Here is a tiny trained network, its code and every weight. The questions are about switching its units off for an input and a class, where a switched-off unit gives its printed mean instead of its output.

import numpy as np


def w(rows, s, z=0):
    codes = np.array(rows[::2]) - 128.0
    scale = np.full(codes.shape[1], s)
    scale[-1] = z or s
    return codes * scale


def norm(h):
    return h / np.sqrt((h * h).mean(-1, keepdims=True) + 1e-5)


def f(y):
    return y / 2 * (1 + np.tanh(0.7978845608 * (y + 0.044715 * y**3)))


def log_softmax(a):
    a = a - a.max(-1, keepdims=True)
    return a - np.log(np.exp(a).sum(-1, keepdims=True))


def net(x, mask):
    res = np.array(x, float).reshape(1, 4) / 4 @ E
    u = 0
    for l in range(2):
        y = f(norm(res) @ A[l][:, :-1].T + A[l][:, -1])
        res = res + np.where(mask[u : u + 9], y, B[l][:, -1]) @ B[l][:, :-1]
        u += 9
    return log_softmax(norm(res)[-1] @ U[:, :-1].T + U[:, -1])


A, B = {}, {}
E = w([
[217,59,79,93,188,58,223],'x0',
[2,159,131,151,111,160,205],'x1',
[77,121,107,91,183,226,104],'x2',
[88,97,105,90,212,72,86],'x3',
],0.0061)
A[0] = w([
[133,111,42,165,127,136,215,58],'0.n0',
[80,192,160,151,91,132,44,28],'0.n1',
[182,41,51,136,153,130,146,93],'0.n2',
[77,254,153,195,68,35,127,81],'0.n3',
[174,144,184,107,91,119,160,192],'0.n4',
[78,157,157,159,112,128,131,49],'0.n5',
[81,231,128,139,121,198,127,2],'0.n6',
[122,145,37,93,192,187,75,51],'0.n7',
[20,131,175,58,215,165,118,47],'0.n8',
],0.0079,0.0039)
B[0] = w([
[92,124,25,105,160,51,203,181],'0.n0',
[150,113,48,141,124,89,230,213],'0.n1',
[117,129,231,106,124,76,217,254],'0.n2',
[255,120,110,169,29,98,168,248],'0.n3',
[101,212,140,182,135,157,92,208],'0.n4',
[207,98,139,71,42,143,151,149],'0.n5',
[171,181,218,25,54,173,188,200],'0.n6',
[62,138,95,173,109,134,127,205],'0.n7',
[93,126,41,207,156,221,44,254],'0.n8',
],0.0077,0.0036)
A[1] = w([
[147,61,163,119,153,59,52,111],'1.n0',
[133,57,107,57,49,117,72,4],'1.n1',
[133,138,148,146,40,163,91,18],'1.n2',
[73,2,138,94,169,45,93,86],'1.n3',
[108,48,210,52,135,103,63,46],'1.n4',
[71,143,135,61,18,214,129,62],'1.n5',
[205,160,199,125,70,120,92,95],'1.n6',
[103,141,165,81,180,156,114,123],'1.n7',
[75,135,107,168,155,127,146,184],'1.n8',
],0.0089,0.0033)
B[1] = w([
[68,185,115,40,167,175,185,197],'1.n0',
[107,139,127,109,145,67,231,104],'1.n1',
[147,165,93,212,114,209,157,186],'1.n2',
[59,189,85,57,146,166,245,234],'1.n3',
[77,158,54,129,150,103,231,152],'1.n4',
[168,215,202,134,123,136,132,246],'1.n5',
[66,103,130,117,124,119,58,254],'1.n6',
[140,126,115,135,66,83,118,149],'1.n7',
[96,112,114,103,141,97,109,201],'1.n8',
],0.011,0.004)
U = w([
[60,91,50,180,183,204,32,238],'0',
[183,90,216,75,139,93,119,75],'1',
[180,97,89,190,55,67,168,151],'2',
[140,95,169,118,198,176,109,1],'3',
[57,159,74,33,204,106,247,184],'4',
[167,221,182,204,37,235,86,196],'5',
[103,126,138,91,119,83,73,19],'6',
],0.012,0.0072)

Each question gives the input, the list of numbers given to net, and the class t.
The units are the neurons (one row each of A and B). Each row of codes is followed by its name. A weight is (code - 128) times the scale printed after its matrix; where a second scale follows, it is the last column's (A, B and U).
mask holds one flag per neuron, layer by layer. A switched-off neuron (its flag False) gives its mean, the last column of its row in B, instead of its output. The means were averaged over made-up inputs and are rounded, as every weight is.
A unit's drop is (log p(t) with every unit on - log p(t) with that unit switched off) / (log p(t) with every unit on - log p(t) with every unit switched off).
The circuit of an input: a set's keep is (log p(t) with only the set's units on - log p(t) with every unit switched off) / (log p(t) with every unit on - log p(t) with every unit switched off). Starting from the 12 units with the biggest drops (on a tie, the unit counted first), units are removed one at a time, each time the one whose removal leaves the highest keep (on an exact tie, the one counted first), for as long as the keep stays at least 0.8.
units of the circuit, in order: the units of the circuit, biggest drop first
unit that matters most: the unit with the biggest drop
k most important neurons: the k neurons with the biggest drops, biggest first
top k neurons in layer l: the k neurons of layer l with the biggest drops, biggest first
drop when u is switched off: that unit's drop, to one decimal
input [0,4,-5,4], class 2: unit that matters most -> 0.n3
input [-2,-4,-2,2], class 4: 2 most important neurons -> 0.n8, 0.n3
input [3,-7,1,-5], class 1: 4 most important neurons -> 0.n2, 0.n8, 1.n2, 0.n7
input [-5,0,-4,7], class 2: units of the circuit, in order -> 0.n3, 0.n1
input [-1,8,4,3], class 5: top 2 neurons in layer 0 -> 0.n6, 0.n5
input [1,-6,-7,0], class 6: top 2 neurons in layer 0 -> 0.n4, 0.n8
input [0,-5,-1,-4], class 0: units of the circuit, in order -> 1.n6, 1.n5
input [1,-3,5,7], class 0: 2 most important neurons -> 0.n8, 0.n7
input [-6,-1,-7,1], class 2: top 2 neurons in layer 0 -> 0.n1, 0.n3
input [-1,-1,-4,4], class 6: 2 most important neurons -> 0.n3, 1.n6
input [4,4,-5,1], class 2: 2 most important neurons -> 1.n0, 1.n3
input [1,7,4,0], class 5: 2 most important neurons -> 0.n6, 1.n5
input [0,-8,8,-2], class 4: top 4 neurons in layer 0 -> 0.n8, 0.n4, 0.n3, 0.n6
input [1,2,2,0], class 0: unit that matters most -> 0.n8
input [3,8,1,6], class 0: top 2 neurons in layer 0 -> 0.n8, 0.n2
input [4,2,6,8], class 0: top 2 neurons in layer 0 -> 0.n8, 0.n7
input [-2,7,6,8], class 0: drop when 0.n8 is switched off -> 0.3
input [5,5,7,3], class 0: drop when 0.n8 is switched off -> 0.7
input [-2,6,4,4], class 0: drop when 0.n0 is switched off -> -0.4
input [0,-8,-6,3], class 4: drop when 1.n5 is switched off -> 0.0
input [-3,0,-5,6], class 2: units of the circuit, in order -> 0.n3
